B = [[-14, -8, -36, -19, 25, 61], [25, -74, 39, -70, 47, 16], [-37, 105, 48, -26, 77, 26], [-16, -3, 52, 46, -4, -17]]
B[0][0]: -14
B[1][4]: 47
B[0][3]: -19
B[3][3]: 46
B[0][4]: 25
B[2][1]: 105
B[:, 1]: [-8, -74, 105, -3]
B[2][2]: 48
B[1][5]: 16
B[3][4]: -4
B[2]: [-37, 105, 48, -26, 77, 26]
B[:, 5]: [61, 16, 26, -17]
B[1][1]: -74

A =
[[ 36 -73 -27  49]
 [ 52   8 -18  39]
 [ 51   8 -19  39]
 [-80   8  32 -66]
 [-15  42  14 -24]
 [ 13  39   1   0]
 [-21 -24   4 -10]
 [-11 -40  -3   3]]
A[0][0] => 36
A[-4][2] => 14
A[-1][-3] => -40
A[2][1] => 8
A[-3][1] => 39
A[-7][3] => 39
A[-8][-1] => 49
A[-8][-3] => -73
A[:, 3] => [49, 39, 39, -66, -24, 0, -10, 3]
A[0][2] => -27
A[0] => [36, -73, -27, 49]
A[:, -3] => [-73, 8, 8, 8, 42, 39, -24, -40]
A[-6] => [51, 8, -19, 39]
A[4] => [-15, 42, 14, -24]
A[6][1] => -24
A[-6][3] => 39

arr = -1.2,18.2,218.7,-103.4,115.5,-72.6,150.4,75.8,-130.9,-32.3,61.9
arr[0]: -1.2
arr[1]: 18.2
arr[-6]: -72.6
arr[-4]: 75.8
arr[2]: 218.7
arr[-1]: 61.9
arr[-5]: 150.4

m =
 15    3   -4   16   22    9   13   26    9   46  -16   16   -8
-33   16  -91  -73  -10   -4  -16  -68  -14  -35   -5    5   -4
 68   -3   61   45   -1    5    3   21   11    1   -5   10   22
-48   -7  -44  -29    0   -1    6   -2   -5   28  -20  -12  -13
 32   23   56   37  -18  -11  -11    9  -11  -38  -22   23   29
107   45  -38   46   35    4  -57   26  -25  -67   30   -6  -29
-44  -20  -14  -30    9    0   14  -10   14    8   87  -26  -20
 -7  -39   45    0    6    4   43   14   21   78  -29   21   32
 32    4   67   46   -1   -9  -26   19  -14  -64   39  -32   -5
m[0][-13]: 15
m[-6]: [-48, -7, -44, -29, 0, -1, 6, -2, -5, 28, -20, -12, -13]
m[-8][-13]: -33
m[0][-3]: -16
m[5][-9]: 35
m[-3][-9]: 9
m[-6][-1]: -13
m[:, -5]: [9, -14, 11, -5, -11, -25, 14, 21, -14]
m[8][5]: -9
m[0][2]: -4
m[-8][8]: -14
m[5][5]: 4
m[-7][-8]: 5
m[-2][7]: 14
m[-9][8]: 9
m[:, 2]: [-4, -91, 61, -44, 56, -38, -14, 45, 67]
m[:, 0]: [15, -33, 68, -48, 32, 107, -44, -7, 32]
m[8][9]: -64
m[-2][-4]: 78
m[-4][10]: 30
m[8]: [32, 4, 67, 46, -1, -9, -26, 19, -14, -64, 39, -32, -5]
m[-8]: [-33, 16, -91, -73, -10, -4, -16, -68, -14, -35, -5, 5, -4]
m[:, 3]: [16, -73, 45, -29, 37, 46, -30, 0, 46]
m[:, -3]: [-16, -5, -5, -20, -22, 30, 87, -29, 39]
m[5]: [107, 45, -38, 46, 35, 4, -57, 26, -25, -67, 30, -6, -29]
m[0][-6]: 26
m[8][-12]: 4
m[6]: [-44, -20, -14, -30, 9, 0, 14, -10, 14, 8, 87, -26, -20]
m[:, 6]: [13, -16, 3, 6, -11, -57, 14, 43, -26]
m[7][-2]: 21
m[-8][-8]: -4
m[4][-5]: -11
m[2][-4]: 1
m[-9][-8]: 9

data = ((4, 9, 23, -73, -44, 25, -47, 50, 55, 67, 38, -6), (-3, 20, 79, 39, 46, 14, 15, -6, -9, 34, -10, 18), (-10, -16, -50, 18, 2, -20, 4, -27, -33, -57, -34, 20), (15, 27, 30, 30, 28, 9, 29, 32, -14, -40, 89, -15), (-11, 12, 29, -52, -29, 27, -44, 44, 12, 16, 35, 16))
Rows and columns are counted from 0.
(0, 0) => 4
(2, 2) => -50
(0, 8) => 55
(2, 6) => 4
(2, 11) => 20
(2, 8) => -33
(3, 7) => 32
(1, 1) => 20
(4, 10) => 35
(2, 0) => -10
(3, 8) => -14
(2, 7) => -27
(3, 3) => 30
(4, 11) => 16
(0, 4) => -44
(2, 1) => -16
(4, 3) => -52
(4, 8) => 12
(0, 6) => -47
(4, 2) => 29
(0, 2) => 23
(4, 4) => -29
(3, 0) => 15
(4, 5) => 27
(0, 9) => 67
(3, 5) => 9

X = ((30, 71, 76, 43, 12, 11), (44, 12, 20, 57, 72, 12), (31, 47, 58, 42, 31, 36), (23, 49, 25, 30, 12, 65), (25, 47, 41, 53, 46, 65), (40, 67, 20, 50, 63, 16), (48, 20, 3, 53, 7, 12), (64, 48, 42, 18, 72, 71), (60, 60, 49, 7, 33, 44), (70, 69, 59, 28, 3, 45), (8, 29, 38, 58, 49, 24), (69, 55, 65, 25, 56, 17))
X[0, 0]	30
X[:, -6]	[30, 44, 31, 23, 25, 40, 48, 64, 60, 70, 8, 69]
X[:, -2]	[12, 72, 31, 12, 46, 63, 7, 72, 33, 3, 49, 56]
X[-1]	[69, 55, 65, 25, 56, 17]
X[10, -4]	38
X[-3, -1]	45
X[:, 5]	[11, 12, 36, 65, 65, 16, 12, 71, 44, 45, 24, 17]
X[:, -3]	[43, 57, 42, 30, 53, 50, 53, 18, 7, 28, 58, 25]
X[5, 2]	20
X[-11, 1]	12
X[1, 3]	57
X[11, -3]	25
X[-10, -2]	31
X[-5, 2]	42
X[10]	[8, 29, 38, 58, 49, 24]
X[3, -4]	25
X[6, -3]	53
X[-1, 2]	65
X[1, -4]	20
X[8, -3]	7
X[5, 5]	16
X[-8, 3]	53
X[0, 1]	71
X[-12, 3]	43
X[-5]	[64, 48, 42, 18, 72, 71]
X[-2, -3]	58
X[9, 4]	3
X[-6, -4]	3
X[5, -5]	67
X[-8]	[25, 47, 41, 53, 46, 65]

a = array([-81, -47, -30, -69])
a[-4] -> -81
a[2] -> -30

M = array([60, 23, 28, 85, 62, 92, 72, 46, 76, 28, 63, 35, 52, 78])
M[0]: 60
M[1]: 23
M[12]: 52
M[10]: 63
M[9]: 28
